In the rows, 128 means zero.
Rows lie near named flat spaces through zero. A row that begins with a name and a colon came from that space; any other row is followed by the name of its block's space that it lies nearest.
katseno: [116 124 131 115 138 158 132 140 154 138 102 132 120 158 136 128 102 160
 127 163 136 130 152 151 147 132  88 123 140 115 122 136]
lemtuk: [140 122 127  96 103 152 166 168  97 109  65 168 104 130 159  99 105 163
 138 155 140  93 164 162 124 109 132 123  87 113 128 142]
lemtuk: [122 110  72 185 148  66  86 113  88 122 130  92 127 119  89 112 111 117
 106 134 138 169 125 180 134 123  80 114 119  88 127 119]
movninu: [112 130 151  86 125 146 119 202  84 125 147 131  95 130  72 116 170  81
 134  78  73 116 132  70  73 159 226 168  84 204 152 107]
gokoguku: [120 116 161 169 108 114 142 146 145 106 143 155  94 103 120 110 122 121
 102 130  66 145 119 110 149 120 125 142 200 154 142 138]
gokoguku: [142 153 112 202 176 166 110 159 194 202 125 110 116 196  50 116  81 122
 137 220 111 151 163 139 134 124 135 186  49  45  88 162]
lemtuk: [114 129 176  81 107 190 170 163 168 127  84 174 112 147 165 127 105 168
 132 158 115  95 156 120 143 119 122 128 160 144 129 148]
movninu: [159 158 134 120 142 156 132 116 153 160 160 118 147 145 124 146 154 108
 159 123 141 114 119  87 107 141 189 157  67 124 111 129]
movninu: [180 115 121 115  79  94 179 111  61  58 118 170 107  69 209 101 151 151
 136  98 148 106 118 151 131 117 142 107 123 146 144 122]
katseno: [136 131 141 113 137 156 143  81 188 133 134 128 144 149 188 154 119 174
 135 152 163 135 127 141 170 141  68 106 180 121 117 131]
katseno: [169 134 118 162 117  85 134  81 111 108 174 124 138  87 151 130 160 107
 133  96 136 137  92 114 128 128 153 129 127 131 129 120]
katseno: [ 74 115 130 113 160 150  92 143 162 150 120 101 127 171  96 143 105 143
 110 147 121 156 145 142 145 150  66 117 176 137 131 120]
katseno: [178 124 118 163 131 148 163 154 135 115 114 157  71 152 150  88 102 173
 136 191 123 143 165 174 158 140 109 155  93  98 116 145]
daboznipa: [151 112  96 136 175 141 107 154 117 120 162  99  66 183 112 106 135 158
 132 152 127 189 158 171 149 207  88 152 103 149 131 100]
movninu: [110 117 119 172 166 129  91 173 140 145 153 103  83 167  53 109 117 116
 109 154  79 181 147 135 135 165 112 164 130 136 130 121]
movninu: [128 115 131 121 107 111 139 149  89  97 118 146 106 103 134 109 135 126
 120 109 110 123 129 132 121 125 139 124 136 152 144 123]
gokoguku: [134 139 157  86 144 180 136 136 167 141 159 126 117 163 142 147 153 138
 147 122 124 131 132  94 130 174 147 148 132 173 128 116]
movninu: [123 105 113 134 127 110 128 122 112  99 114 130 108 125 151 115 112 161
 112 139 137 150 138 175 156 135  63 104 169 128 137 121]
daboznipa: [193 145 133 139 116 156 172 172 110 123 130 164  83 134 133  92 140 128
 157 150 110 108 149 117 109 136 209 181  32 123 119 142]
daboznipa: [108  98 136 156 146 142 124 175 151 110 123 137  57 163 110  97  94 169
  98 176  79 181 163 169 175 163  52 140 196 147 139 127]
movninu: [ 79 148 165  65  96 149 133 125 138 155  87 141 198 103 128 166 131  95
 135  90 138  56 110  70  86  71 182 104 132 133 129 143]
gokoguku: [119 123 118  51 111 119 130  97  81 102 112 122 165 104 181 150 156 137
 141  73 183  97 115 133 109 129 125  80 128 157 142 104]
gokoguku: [102 125 149  68 131 174 136 134 157 134 102 134 134 157 158 147 118 164
 133 137 147 114 146 132 140 141  95 109 158 147 130 126]
daboznipa: [221 110 123 149  96 106 195 112  87  43 155 176  56  92 230  83 154 182
 138 129 132 147 129 169 169 161 116 133 139 157 141 118]
lemtuk: [ 94 117 131 134 151 130 103 107 170 138 138 105 135 150 125 147 112 146
 109 141 130 161 126 142 161 144  55 108 202 131 129 122]
gokoguku: [141 103 109  95 126 107 130 114  78  76 143 122 103 117 176 120 155 158
 126  94 151 150 126 162 142 171  89 101 154 174 150  94]
gokoguku: [137 142 123 149 120 108 123 118 117 140 137 124 151 105 107 131 138  91
 133 112 125 113 109 103 104 103 175 138  94 111 122 135]
daboznipa: [150 108  80 167 139  78 109 133  67  98 142 110  94 118 111  96 133 127
 118 124 129 167 132 175 130 149 107 130 101 121 136 110]
gokoguku: [153  89  63 176 121  40 116 112  33  61 127 117  91  86 144  84 126 145
 104 115 144 172 126 211 147 135  65  98 134 116 146 106]
lemtuk: [107 139 161 121 149 146 109  88 199 154 184 103 157 143 128 174 150 115
 126 107 119 147  98  76 144 155 118 129 199 163 127 118]
daboznipa: [135 165 124  87 120 129 122  82 121 165 132 110 213 107 133 172 161  81
 162  81 180  70  94  75  74  95 209 118  55 108 112 129]
katseno: [127 119 114 166 153  97  97  97 139 124 180  94 123 130 113 136 141 119
 113 116 121 178 108 132 149 159  91 127 171 141 132 109]
katseno: [101 134 148  90 118 138 122 145 118 137 124 129 146 119 109 142 145 100
 131  93 116 101 119  88  96 120 173 128 123 157 137 123]
daboznipa: [134 123 146 122  81  93 160  70 123  90 121 156 163  63 202 142 136 136
 120  94 148 101  92 121 144  86 112  83 199 133 137 134]
lemtuk: [136 161 162  78 140 176 136  63 207 166 167 113 191 147 176 192 159 129
 160 108 171 104  98  69 131 142 146 121 146 142 111 126]
movninu: [160 127 108 144 132 120 142  78 144 119 129 126 138 129 181 133 117 165
 135 152 173 139 126 167 162 128  76 107 138  94 115 132]
lemtuk: [ 81 114 202 118 113 174 148 193 183 119 122 170  76 141 112 118 111 140
  99 144  40 135 144  91 153 138 119 150 234 192 149 140]
daboznipa: [140 141 111 103 158 149 109 122 129 152 152  97 139 161 117 144 150 122
 151 120 156 134 131 120 111 163 148 140  72 132 119 111]
katseno: [118 140 182  61 114 207 160 230 128 139 103 171  83 158 101 111 140 120
 147 129  73  85 164  74  87 144 224 178  77 186 138 135]
lemtuk: [130 133 120 142 130 121 125 114 135 139 123 123 144 126 125 132 120 124
 129 137 139 124 125 132 128 113 125 125 118 103 120 136]
[121  90 132 140  94 113 152 246  41  67  81 181  23 108  92  47 110 136
  99 138  46 134 173 162 117 129 149 155 118 169 162 129]
lemtuk
[115 153 146  45 136 186 130 117 156 165 117 118 177 158 148 171 145 130
 161 112 172  84 129  91 102 135 161 119  92 139 117 124]
gokoguku
[ 70 101 124 126 180 145  67 218 118 139 152  89  58 190  22 108 128 114
 101 131  57 194 162 131 121 203 108 165 143 191 151  96]
movninu
[127 114 133 187 139 129 129 158 158 125 129 140  78 147 103  99  94 147
 105 180  82 168 149 154 165 135  85 151 166 114 126 142]
gokoguku
[ 90 130 149 134 100 115 128 141 128 136  94 146 153  97 102 130 109  99
 111 120 102  96 118 104 111  72 149 118 152 116 132 149]
movninu
[126 135 145 110 142 135 115 103 152 134 182 107 139 133 132 156 165 113
 134  92 125 143 103  88 127 164 141 133 157 173 134 107]
lemtuk
[116 147 125 148 161 120  91  46 198 173 180  78 195 140 124 184 138 109
 130 119 161 150  89 101 144 133  97 113 170 107 109 124]
lemtuk
[ 85 124 157  89 157 180 111 146 186 151 136 113 119 181 117 151 121 150
 122 141 114 148 144 115 148 169  87 129 185 166 132 118]
katseno
[156 137 141 115 135 136 131 123 128 121 184 121 115 128 135 136 175 111
 144  93 117 138 110  88 117 170 176 152 117 177 135 108]
gokoguku
[152 137 108 139  84  83 147 140  45 111  93 153 147  65 119 103 137  84
 137  97 133  75 116 121  75  66 214 129  41  97 130 142]
katseno
[112 127 128 121 120 127 122 184  88 130 107 136 111 123  79 107 129  99
 125 117  96 111 141 114  91 117 181 148  82 138 137 129]
katseno
[145 140 124 165 135 126 129 113 153 146 139 125 136 131 119 129 119 121
 131 149 128 133 123 125 135 117 133 142 114  96 113 142]
movninu
[136 110  79 167 133  74 105 140  61 106 122 112 107 112  96  96 122 117
 114 125 128 153 134 173 119 127 115 125  92 107 135 118]
lemtuk
[ 91 129 162 117 149 155 111 100 207 150 158 110 146 154 133 167 126 139
 116 130 119 152 115 102 161 151  77 117 224 155 128 123]
lemtuk
[121 151 109  89 139 118 100  73 118 159 144  87 206 120 128 175 159  92
 151  80 186 101  96  98  90 119 163 105  83 117 118 114]
daboznipa
[147 133  88 109 152 112 106  70 114 133 153  86 165 136 154 154 151 134
 146 106 194 139 113 147 126 153 105 103  99 116 120 104]
lemtuk
[125 123 136  24 127 160 132 152  81 103 137 124 116 140 158 138 179 137
 151  70 147 110 135 109  97 183 163 120 103 211 151  88]
movninu
[140 130 130 146 113 116 138 155 101 120 124 145 112 109 108 107 132 107
 128 123 102 117 129 117 109 113 173 148  96 127 131 135]
lemtuk
[152 134 154 156  78 122 178 154 115 109  97 186 112  83 141  97 115 118
 126 139  93  88 128 112 119  73 183 145 113 111 128 161]
daboznipa
[131 111 122 128 138 123 119 174  90 103 147 125  72 138 101 100 145 126
 120 116  93 158 142 136 123 172 137 150 120 173 147 106]
movninu
[121 139 100 154 110  85 116 108  94 146  92 122 181  90 102 130 111  90
 127 121 152  93 113 132  95  59 156 111  77  64 116 147]
gokoguku
[131 120 128 180  85  83 148 153  87 103  92 166 115  72 111  90 105 106
 107 133  90 108 125 136 118  65 155 131 125  99 134 154]
daboznipa

Rows lie near named flat spaces through zero. A row that begins with a name and a colon came from that space; any other row is followed by the name of its block's space that it lies nearest.
sufo_sati: [134  94 134 176 154 111 160  83 128 117 144 111 132 102  81 147 122 164
 111 173 154  80 103 137 139 143 122 168 126 109 103  83]
bab_kizo: [155 193 131 149 158 143 148 133 109 147 119 148 116 127  87 117 151 114
 128 175 193 167 179 132 124 107  91 133 162 125  90 102]
fuzi_lagok: [155 189 140 158 165 196 125 168  80 136 116 136 178 114  99 117 130  96
  83 158 147  97 218 186 202 148  45 138 153 128 111 120]
sufo_sati: [161 122 143 134 120 156  87 185 110 138 162 129 169 123  96  87 113  88
 146  99 131  72 152 187 188 169  75 106 103 150 130 162]
moz_kor: [122  56 169 161  89 123  80 150 148 129 139 135 164 155 110  97  87 135
 141 115 104 102 107 143 136 115  86 126  92 149 138 135]
bab_kizo: [121 138 162 150 109 120 143 113 148 159 159 140 102 125  98 103 140 127
 125 127 153 142  79  85 116  82  93 130 119 136 127 121]
fuzi_lagok: [136 110 140 105  97  96 170 109 140 122 109 124 131 120 172 125 123 153
 125 132 126 128 126 109 103 145 182 118 113  83 138 135]
mevo_val: [ 67 110 188 191  75 171  86 162 110 122 122 126 143 172 110 147 108 113
 106 136  93 105 119 101 133  86  41 156 142 204 167 147]
lag_ruma: [130  67 127 169 144 111  98 115 123  44 116  86 127 144 142 199 109 190
 173 145 142 116 129 114  71 142 148 174 150 123 126 126]
sufo_sati: [141 154 164  89  82 114 106 142 129 146 141 159 127 149 145  70 117 131
 135  95 122 169 121 104 118  85 144 104 118  92 103 189]
moz_kor: [130 101 130 132 139  98  56 109 132 130 161 156 126 161  66  92  96 159
 149 125 122 159  88 142 124  69 138 147 127 115  47 141]
lag_ruma: [152 161 103 141 187 168  56 161  77  84 140 117 143 138  92 154 122 124
 150 128 143 119 182 178 157 140  99 155 171 140  80 155]
lag_ruma: [146  97 169 179 100 119 187 126 111 110 108 106 154 116 118 147 119 147
 124 190 170  68 164 136 122 180 116 147 126 116 142 106]
moz_kor: [120 158  79  89 149 114 134 115 101 104 111 118  97 132 142 169 144 130
 144 137 128 150 145 129 105 148 204 134 163 125 107 143]
mevo_val: [148 155 152 136 115 136 139 149 121 132 113 138 131 136 133 115 134 121
 138 144 162 151 168 119 112 121 106 119 139 122 128 133]
bab_kizo: [133 102 119 127 119  99 112 127 144 149 164 135 105 134  81 103 128 113
 171 118 147 128  86 134 119 128 136 114 108 156 114 127]
fuzi_lagok: [ 99  75 111 157 146 132  46 141 186 116 175 110  84 149 115 150 135 120
 196  60 117 158  37  86  84  78  72 125 111 213 174 117]
bab_kizo: [160 151 156 159 145 161 109 160 137 136 125 142 150 131 123 101 129 120
 131 128 162 153 169 133 134 102  46 121 130 126 130 115]
mevo_val: [ 96  93 172 115  53  75 107 101 131 121 168 132  92 158 116 113 108 164
 152 103 108 131  36  67  85  82 184 142 116 120 106 195]
sufo_sati: [184 116 176 154 147 144 193 108 146 115 120 111 193  66 179 110 118 177
  65 136 144  72 156 135 169 160  87 138  94  23 146 100]
mevo_val: [128 119 126 144 142 142 134 129 127 111 124 110 137 116 139 152 130 133
 121 129 126 105 133 131 135 146 112 138 129 131 148 117]
fuzi_lagok: [118 144 137 118 137 123 122  95 143 157 168 146 114 115 106  95 130 140
  95 103 111 138  65 106 151  77 120 136 116 103 100 134]
fuzi_lagok: [135 121 105 137 158 134 111 130 119 135 138 131 140 124  86 123 122 116
 128 139 130 109 137 172 160 144 116 133 128 142 104 109]
mevo_val: [130  95 178 164  95 127 185 111 115  87 128  85 149  97 161 165 121 168
 102 144 133  45 118 102 129 176 128 158 118  93 168 139]
moz_kor: [159 149 154 145 143 135 162 117 151 154 143 138 135  98 124  94 140 134
 105 129 162 133 123 115 142 109  82 122 112  91 127 102]
fuzi_lagok: [113  76 103 145 119  73 142  99 137 132 106 134 104 156  82 144 119 140
 167 189 151 147 121 137  78 134 182 136 133 156 101  81]
fuzi_lagok: [ 94 104 141 126  73 120 121 146 111 105 110 114 121 158 151 158 118 124
 148 129 105 114 128 109  99 144 157 130 136 164 159 164]
sufo_sati: [101 145  89 114 152 120 181  89 145 161  92 141 110 117 135 142 149 119
  88 163 117 161 129 122 123 119 156 124 137 130 134  64]
bab_kizo: [139 100 134 159 132 131  97 151 156 133 146 127 122 139 104 118 128 114
 172 115 153 138 115 127 110 116  76 116 114 169 146 110]
lag_ruma: [169 133 112 135 139 130 137 160  99 139 156 119 137 108  68 113 135  85
 165 144 176  69 161 192 167 204 119 112 120 155 113 130]
mevo_val: [145 155  97  85 145 120 155 124 147 145 109 138 118 113 166 117 147 117
 128 116 132 167 146 127 118 135 161  97 123 104 136 114]
moz_kor: [125  93 125 133 115  92 113 118 147 111 114 130 108 158 130 139 119 152
 173 140 143 169 118 107  67 107 160 130 132 134 118 121]
mevo_val: [104 108 126 144 110 107 150 104  78 131 117 131 144 138  64 139 105 132
 100 199 118  71 142 174 160 164 172 161 143 134  78 121]
lag_ruma: [155 188  62  47 160 132 139 146 112 177 103 166 142 118 132  82 140  73
 112 126 115 160 196 201 178 163 179  77 128 110  94 124]
lag_ruma: [150  91 146 165 152 160  76 158 144 107 109 130 188 139 142 117  96 145
 121 122 114 125 170 163 148 118  57 133 115 118 135 107]
moz_kor: [118 119  68  87 152 147  85 157  91  79  95 105 152 140 170 178 115 116
 139 111  75 105 182 184 147 191 183 127 148 144 136 157]
sufo_sati: [173 214 120  82 127 171 135 197  95 110 136 107 115 106 186 136 170  76
 168  75 164 127 190 124 132 183 122  87 146 134 171 199]
sufo_sati: [140 131 130 140 137 147 105 146  74 104 154 112 155 119  84 137 113 122
 123 136 127  53 149 181 184 177 123 152 139 131  96 164]
moz_kor: [154 121 120  79 114 117  66 163 130  95 155 119 120 142 168 117 120 131
 191  54 117 144 116 124 106 137 165 102 116 117 130 205]
fuzi_lagok: [105 124 192 165  81 162 123 150 118 150 140 137 163 133 112  99 110 113
  81 126 102  82 118 123 173 109  52 135 112 147 152 146]
moz_kor: [174  77 150 127 134 127  96 143 159  98 135 119 178 116 175 102  97 166
 139  84 115 110 133 146 138 141 110 117  88  70 139 142]
sufo_sati: [119 155 126 102 109 115 172 114 136 112 136 102  75 110 180 164 165 132
 148 102 144 142  94  59  78 135 171 121 137 125 170 154]
sufo_sati: [157 200  80 119 171 142 190 133  87 157 158 114  96  77  67 140 180  65
 137 156 193  82 155 169 172 205 134 117 148 158 117 111]
mevo_val: [167  87  99  97 137  71 149 100 139 132 118 138 144 119 117 101 108 153
 148 153 141 125 141 176 125 169 209 114 103  73  80 107]
lag_ruma: [130 114 171 173  98 123 156 126 109 102 117 111 132 133 120 153 123 150
 134 171 162 100 144 108 103 141 116 154 141 127 135 129]
lag_ruma: [144  83 117 135 134 109 151 119 136 106  95 115 154 122 151 145 113 152
 133 155 131 110 159 153 117 171 157 130 117 103 136  97]
sufo_sati: [127  82 158 152 108 126  55 147 121 113 145 139 160 163  94 103  84 146
 143 120 107 114 120 153 140 105 103 143 117 134  95 157]
lag_ruma: [124 180  81  69 163 137 115 122 141 163 141 151 105 117 141 104 151 100
 112  84 102 176 110 130 149 101 148 101 128 122 116 133]
lag_ruma: [132  82 171 165  77 102 133 140 145 116 136 116 115 146 120 130 122 139
 180 137 165 122 108  94  75 129 114 126 114 153 155 133]
lag_ruma: [138 116 161 163 104 116 181 119 141 138 157 108 107 101 108 130 147 125
 143 139 177  88  93  96 114 149 103 129 111 140 159 115]
mevo_val: [ 97 123 130 146 120 120 100 115  93 121 154 127 111 148  63 143 117 132
 129 149 120 104  97 133 138 115 139 163 150 158  85 149]
bab_kizo: [ 78 116 135 155 121 130 132 100 132 131 129 124 108 137 112 155 129 137
 102 143 106 127  84  95 119  93 116 156 139 158 138 109]
bab_kizo: [168 186  99  79 134 103 186 123  97 127 116 126 102 108 140 132 157 119
 151 152 180 142 176 135 110 178 207 110 150  89 100 147]
mevo_val: [149 132 102 111 165 119  73 126 136 164 176 160 129 129  58  70 118 113
 141 104 128 142  99 174 169 101 118 116 111 127  63 128]
mevo_val: [189 201 125  60 136  90 134 114 139 183 187 173  91 109  97  34 150 120
 153  90 179 189  99 119 132  89 168  88 112  60  50 170]
bab_kizo: [136 110 110 149 173 118 145  93 159 120 120 121 120 112 131 147 135 159
 124 144 145 148 115 117 107 113 123 143 128 108 125  72]
fuzi_lagok: [123  99  89  93 102  78 140 128 170 208 166 156  88 129  68  68 142  65
 178 111 137 137  66 149 128 144 162  68  79 189 133 104]
bab_kizo: [182  82 142 141 129 141  96 182 170 104 138 107 156 119 173 114 122 122
 190  73 152 116 146 138 113 163  74  91  87 133 188 132]
fuzi_lagok: [ 89 158 137 133  95 138 110 149 119 131 123 132  83 165 125 149 147 100
 155 125 133 173 119  79  83  88 115 126 158 193 151 151]
bab_kizo: [139 196 182 123  95 130 179 115 116 167 151 151 113 111 117  83 147 126
  90 136 160 138 116  84 139  91 111 126 131  87 108 155]
sufo_sati: [127 123 120 133 136 119 139 120 162 151 112 143 117 133 132 117 136 124
 133 136 139 171 125 114 103 101 116 114 121 136 139  86]
moz_kor: [ 73 160  98 149 148 188 139 149 103 139  88 119 133 131 130 179 148  75
  80 154  93 112 168 145 163 144  80 137 160 206 179  89]
moz_kor: [136  79 146 130  99 120 171 123 111 111 113 106 180 104 150 133 101 144
  94 147 102  37 147 167 169 205 158 134 100  92 146 133]
bab_kizo: [159 167 119 134 160 136 172 119 104 121 114 122 133 102 122 141 145 133
 114 167 170 119 177 145 138 158 133 138 150  96 107 108]
moz_kor: [ 88 140  89 108 162 157 105 114  93  90 116 106 137 123 154 185 123 138
  82 116  62 100 129 144 163 142 159 161 157 128 126 146]
fuzi_lagok: [113 114 151 133  93 134 122 147 135 109 119 114 124 141 168 146 127 130
 142 108 117 129 122  94  99 125 120 124 126 146 173 152]
[ 48  21  88 126 114 108  91 105 157 100  99 106 133 157 160 184  95 145
 121 112  25 106  70 131 112 135 176 143 109 181 176 103]
mevo_val
[107 104 141 142  92 125 121 147 120 143  82 151 154 169 116 116 103 114
 123 172 113 140 172 153 122 124 124 122 131 157 126 112]
mevo_val
[ 94 177  97 124 170 152 180  87 110 112 101 107 106 100 161 193 159 139
  69 150 112 130 132  99 131 129 148 160 168 116 143  99]
moz_kor
[142 141 142 135 131 154 119 151 110 123 121 130 159 125 131 119 119 121
 112 130 125 109 166 153 159 141  99 129 130 118 126 139]
bab_kizo
[111 115 155 196 137 130 147  92  90  57 156  71 101 112 100 215 135 180
 131 162 163  62  91  84 103 143 122 205 167 132 124 138]
lag_ruma
[113 111 158 154  73 131 145 161 118 135  98 129 137 154 126 132 122 102
 142 161 139 115 162 127 110 147 107 117 129 175 165 125]
fuzi_lagok
[133 154 133 115 124 135 171 122 119 149 124 132 137 105 136 115 138 117
  92 137 127 109 141 135 157 146 132 120 123 107 133 125]
mevo_val
[100 156 140 111 106 137  88 139 130 148 144 151 106 156 123 106 130 112
 127  96 104 171  97  97 121  67 114 121 136 152 122 164]
lag_ruma
[102 134 117  89 122  91 126  77 134 120 147 130  87 131 143 136 130 166
 120 105 101 159  60  79  99  85 202 144 135  92  97 159]
fuzi_lagok
[137 132 138 153 111 125  98 166 110 131  81 158 139 186  94 116 112 113
 168 186 166 184 209 153  91 109 110 122 157 162  97 114]
mevo_val
[129 204 141  50  71 110 175 130 102 139 113 142  97 130 191 111 151 119
 121 110 127 167 144  80 101 126 211  99 144  83 127 203]
bab_kizo
[ 89 186  95  59 128 136  83 127 104 144 100 168 118 167 151 115 123 116
  95 110  63 203 145 128 134  70 181 121 161 121  85 169]
lag_ruma
[102 132 130  91 110 122  70 124 116 164 137 177 152 161  96  66  91 125
  88 113  61 149 110 160 176  75 147 125 119 113  64 162]
bab_kizo
[164 155 133 135 131 109 161 127 142 150 167 126  84 107  94 110 163 112
 176 127 206 141 106 102 101 132 117 111 123 135 125 122]
sufo_sati
[122 180 158 142 135 162 124 131 114 123 114 139 132 135 144 131 134 139
  92 135 131 161 152  97 127  78  85 146 158 110 121 137]
lag_ruma
[145 130 116 131 143 116 143 123 145 125 126 122 107 122 133 137 144 131
 157 132 163 152 129 113  95 130 132 121 131 129 135 108]
bab_kizo
[133 139 134  79 100 127 112 156 200 209 124 184 129 143 165  34 133  82
 130  66 102 214 110 112 125  66  95  50  77 135 162 119]
lag_ruma
[137 153 123 107 120 108 123 127 116 154 131 157 117 144  94  94 127 117
 139 144 145 160 139 140 125 111 154 117 136 122  81 138]
mevo_val
[111 108 113 157 176 144  61 119 150 116 117 141 137 155 112 137 110 151
 122 128 106 177 122 133 120  63  85 152 142 141 104  91]
moz_kor
[108 146 132 127 115 123 180  99  87 150 137 129 132 106  85 127 129 119
  75 169 119  67 121 150 179 159 156 149 134 119 101 129]
moz_kor
[144 162 126 167 164 150 139 134 102 118  90 134 137 138 102 150 135 130
 122 193 175 153 204 146 119 123  93 150 171 131 101  87]
fuzi_lagok
[126 158 116 114 135 143 109 149 139 123 129 125  97 137 156 141 151 110
 158  95 136 174 126  95  96 106 116 112 141 154 155 142]
moz_kor
[137 113 125 136 123  92 125 113 129 144 128 149 118 148  77 106 118 136
 153 166 157 152 128 141 107 113 151 130 130 128  79 110]
moz_kor
[149 158 125 137 168 191   5 199  97 118 132 155 178 167  98  96 100 101
 137  99 108 152 196 195 181  95  44 127 149 153  85 162]
lag_ruma
[121 151 158 144 115 101 186  75 136 155 151 137  92 110  97 115 146 152
 102 157 163 138  76  75 110  88 135 148 131  98 103 112]
moz_kor
[168 144  69  90 187 128 122 134 151 167 116 158 146 112 119  84 134 100
 130 124 134 164 169 193 161 142 135  88 111 109  99  82]
mevo_val
